Here is a tiny trained network, its code and every weight. The questions are about switching its units off for an input and a class, where a switched-off unit gives its printed mean instead of its output.

import numpy as np


def w(rows, s, z=0):
    codes = np.array(rows[::2]) - 128.0
    scale = np.full(codes.shape[1], s)
    scale[-1] = z or s
    return codes * scale


def f(y):
    return y / 2 * (1 + np.tanh(0.7978845608 * (y + 0.044715 * y**3)))


def log_softmax(a):
    a = a - a.max(-1, keepdims=True)
    return a - np.log(np.exp(a).sum(-1, keepdims=True))


def net(x, mask):
    res = np.array(x, float).reshape(1, 6) / 4 @ E
    y = f(res @ A[0][:, :-1].T + A[0][:, -1])
    res = res + np.where(mask, y, B[0][:, -1]) @ B[0][:, :-1]
    return log_softmax(res[-1] @ U[:, :-1].T + U[:, -1])


A, B = {}, {}
E = w([
[10,153,103,65,28,112,94],'x0',
[122,6,118,84,179,149,189],'x1',
[169,42,231,165,2,129,75],'x2',
[105,134,147,130,150,139,113],'x3',
[140,75,33,157,148,237,40],'x4',
[157,104,163,58,150,68,49],'x5',
],0.0071)
A[0] = w([
[89,127,83,78,63,102,148,87],'neuron 0',
[157,203,126,146,110,116,105,88],'neuron 1',
[29,115,117,122,76,129,146,88],'neuron 2',
[110,161,113,110,91,123,127,64],'neuron 3',
[117,46,134,80,131,128,215,113],'neuron 4',
[102,149,233,77,161,92,136,107],'neuron 5',
[108,68,242,211,66,110,127,97],'neuron 6',
[67,135,129,220,90,164,225,96],'neuron 7',
[185,234,140,166,91,125,106,110],'neuron 8',
[210,138,150,199,166,112,178,86],'neuron 9',
[170,120,110,123,148,106,130,254],'neuron 10',
[156,161,140,137,95,73,245,134],'neuron 11',
[113,192,82,101,199,78,162,117],'neuron 12',
],0.011,0.0078)
B[0] = w([
[145,152,231,141,182,181,61,180],'neuron 0',
[101,53,128,107,184,90,165,166],'neuron 1',
[138,183,214,171,223,143,105,186],'neuron 2',
[133,100,163,126,177,120,124,139],'neuron 3',
[49,90,122,178,172,5,176,203],'neuron 4',
[145,99,57,132,107,162,37,200],'neuron 5',
[160,181,90,105,98,163,241,229],'neuron 6',
[165,98,104,44,41,74,28,202],'neuron 7',
[37,52,120,158,170,46,171,210],'neuron 8',
[127,159,252,94,211,165,67,194],'neuron 9',
[65,190,146,129,55,131,45,238],'neuron 10',
[110,138,64,170,146,196,76,231],'neuron 11',
[196,124,141,120,43,156,240,254],'neuron 12',
],0.013,0.0082)
U = w([
[173,166,240,102,200,140,108,49],'0',
[71,47,95,176,164,20,193,78],'1',
[85,155,116,152,60,144,117,255],'2',
[187,155,127,97,63,169,238,68],'3',
[134,101,2,219,113,211,50,125],'4',
[174,124,104,34,60,51,52,166],'5',
],0.0078,0.0059)

Each question gives the input, the list of numbers given to net, and the class t.
The units are the neurons (one row each of A and B). Each row of codes is followed by its name. A weight is (code - 128) times the scale printed after its matrix; where a second scale follows, it is the last column's (A, B and U).
mask holds one flag per neuron, in row order. A switched-off neuron (its flag False) gives its mean, the last column of its row in B, instead of its output. The means were averaged over made-up inputs and are rounded, as every weight is.
A unit's drop is (log p(t) with every unit on - log p(t) with that unit switched off) / (log p(t) with every unit on - log p(t) with every unit switched off).
The circuit of an input: a set's keep is (log p(t) with only the set's units on - log p(t) with every unit switched off) / (log p(t) with every unit on - log p(t) with every unit switched off). Starting from the 12 units with the biggest drops (on a tie, the unit counted first), units are removed one at a time, each time the one whose removal leaves the highest keep (on an exact tie, the one counted first), for as long as the keep stays at least 0.8.
circuit, biggest first: the units of the circuit, biggest drop first
unit that matters most: the unit with the biggest drop
k most important neurons: the k neurons with the biggest drops, biggest first
drop when u is switched off: that unit's drop, to one decimal
input [4,3,6,3,-4,-4], class 3: unit that matters most : neuron 6
input [-2,5,-2,-1,-6,5], class 4: circuit, biggest first : [neuron 5; neuron 11]
input [-4,6,7,-2,2,7], class 3: 3 most important neurons : [neuron 6; neuron 8; neuron 7]
input [-8,5,8,-3,5,4], class 0: 2 most important neurons : [neuron 9; neuron 12]
input [-4,8,5,5,2,-2], class 1: 2 most important neurons : [neuron 4; neuron 12]
input [-5,8,7,-7,4,-8], class 1: 3 most important neurons : [neuron 4; neuron 12; neuron 5]
input [7,-5,-4,3,2,-3], class 0: circuit, biggest first : [neuron 2; neuron 0]
input [8,-8,-4,-8,-8,4], class 0: 4 most important neurons : [neuron 0; neuron 2; neuron 4; neuron 3]
input [4,2,6,4,-7,3], class 4: 2 most important neurons : [neuron 5; neuron 12]
input [-8,2,3,3,8,3], class 0: 2 most important neurons : [neuron 9; neuron 11]
input [1,-8,8,6,-1,-6], class 1: 3 most important neurons : [neuron 8; neuron 12; neuron 1]
input [-4,5,4,-1,-6,-3], class 4: 2 most important neurons : [neuron 11; neuron 12]
input [0,0,-5,-4,-4,2], class 3: 3 most important neurons : [neuron 12; neuron 7; neuron 8]
input [5,7,2,5,5,0], class 1: unit that matters most : neuron 4
input [-6,-5,-6,-8,8,8], class 2: circuit, biggest first : [neuron 10; neuron 7; neuron 11]
input [-5,-7,-5,0,-7,-7], class 1: drop when neuron 9 is switched off : -0.5
input [-7,-8,3,-2,-4,0], class 1: drop when neuron 4 is switched off : -0.1
input [1,-4,-4,0,-5,-1], class 4: drop when neuron 4 is switched off : 0.4
